Here is a tiny trained network, its code and every weight. The questions are about switching its units off for an input and a class, where a switched-off unit gives its printed mean instead of its output.

import numpy as np


def w(rows, s, z=0):
    codes = np.array(rows[::2]) - 128.0
    scale = np.full(codes.shape[1], s)
    scale[-1] = z or s
    return codes * scale


def f(y):
    return y / 2 * (1 + np.tanh(0.7978845608 * (y + 0.044715 * y**3)))


def log_softmax(a):
    a = a - a.max(-1, keepdims=True)
    return a - np.log(np.exp(a).sum(-1, keepdims=True))


def net(x, mask):
    res = np.array(x, float).reshape(1, 5) / 4 @ E
    y = f(res @ A[0][:, :-1].T + A[0][:, -1])
    res = res + np.where(mask, y, B[0][:, -1]) @ B[0][:, :-1]
    return log_softmax(res[-1] @ U[:, :-1].T + U[:, -1])


A, B = {}, {}
E = w([
[1,90,141,83,136],'x0',
[76,85,79,221,168],'x1',
[66,146,108,142,54],'x2',
[75,153,86,50,108],'x3',
[165,225,88,186,175],'x4',
],0.0096)
A[0] = w([
[30,180,112,117,165,169],'neuron 1',
[141,182,91,160,197,135],'neuron 2',
[86,122,161,105,163,89],'neuron 3',
[220,108,172,198,129,156],'neuron 4',
[255,183,202,154,129,180],'neuron 5',
[177,95,193,107,91,181],'neuron 6',
[114,137,70,212,86,253],'neuron 7',
[54,91,113,143,117,135],'neuron 8',
[177,200,104,201,178,137],'neuron 9',
[224,128,148,179,137,184],'neuron 10',
[25,83,175,182,187,156],'neuron 11',
[73,134,168,96,214,87],'neuron 12',
[216,154,175,170,117,148],'neuron 13',
[86,170,100,114,97,215],'neuron 14',
[72,167,165,176,85,197],'neuron 15',
[134,191,44,180,126,69],'neuron 16',
[150,195,155,109,132,92],'neuron 17',
[98,129,157,65,201,94],'neuron 18',
[105,117,199,152,144,138],'neuron 19',
[170,189,193,57,131,214],'neuron 20',
],0.012,0.0047)
B[0] = w([
[111,207,191,221,150,223],'neuron 1',
[150,166,114,155,139,193],'neuron 2',
[136,176,197,105,162,154],'neuron 3',
[75,89,114,115,138,218],'neuron 4',
[79,117,67,136,175,249],'neuron 5',
[168,2,104,78,117,190],'neuron 6',
[142,133,26,131,60,226],'neuron 7',
[83,124,145,117,171,202],'neuron 8',
[143,150,169,193,184,227],'neuron 9',
[84,38,106,178,135,221],'neuron 10',
[157,105,160,138,169,232],'neuron 11',
[158,174,197,73,150,168],'neuron 12',
[24,97,78,165,138,209],'neuron 13',
[89,139,84,185,90,202],'neuron 14',
[69,133,65,230,189,192],'neuron 15',
[181,161,173,104,127,195],'neuron 16',
[124,110,176,83,98,156],'neuron 17',
[121,157,175,73,100,163],'neuron 18',
[170,84,125,122,225,152],'neuron 19',
[65,102,119,106,59,211],'neuron 20',
],0.0074,0.011)
U = w([
[14,114,68,196,133,223],'0',
[129,225,211,117,132,2],'1',
[184,103,227,137,187,152],'2',
[135,68,68,2,80,132],'3',
[203,201,125,185,129,8],'4',
],0.0092,0.0033)

Each question gives the input, the list of numbers given to net, and the class t.
The units are the neurons (one row each of A and B). Each row of codes is followed by its name. A weight is (code - 128) times the scale printed after its matrix; where a second scale follows, it is the last column's (A, B and U).
mask holds one flag per neuron, in row order. A switched-off neuron (its flag False) gives its mean, the last column of its row in B, instead of its output. The means were averaged over made-up inputs and are rounded, as every weight is.
A unit's drop is (log p(t) with every unit on - log p(t) with that unit switched off) / (log p(t) with every unit on - log p(t) with every unit switched off).
The circuit of an input: a set's keep is (log p(t) with only the set's units on - log p(t) with every unit switched off) / (log p(t) with every unit on - log p(t) with every unit switched off). Starting from the 12 units with the biggest drops (on a tie, the unit counted first), units are removed one at a time, each time the one whose removal leaves the highest keep (on an exact tie, the one counted first), for as long as the keep stays at least 0.8.
units of the circuit, in order: the units of the circuit, biggest drop first
top k neurons: the k neurons with the biggest drops, biggest first
drop of u: that unit's drop, to one decimal
input [0,0,-1,1,7], class 4: units of the circuit, in order => (neuron 16; neuron 9)
input [-4,-7,-3,-8,-5], class 0: units of the circuit, in order => (neuron 13)
input [-2,5,-2,-2,-4], class 3: units of the circuit, in order => (neuron 1; neuron 15; neuron 9)
input [2,-4,0,-3,1], class 3: units of the circuit, in order => (neuron 1; neuron 9; neuron 15)
input [2,-8,8,2,-5], class 3: top 3 neurons => (neuron 6; neuron 13; neuron 9)
input [-7,-7,-2,2,2], class 0: top 2 neurons => (neuron 13; neuron 5)
input [7,-8,-5,-4,5], class 3: top 3 neurons => (neuron 20; neuron 1; neuron 9)
input [4,0,2,-4,8], class 4: drop of neuron 4 => 0.1
input [3,3,-8,3,3], class 2: drop of neuron 6 => -0.1
input [-3,8,-6,6,-1], class 2: drop of neuron 13 => 0.2
input [8,-2,-6,-2,4], class 2: drop of neuron 18 => -0.1
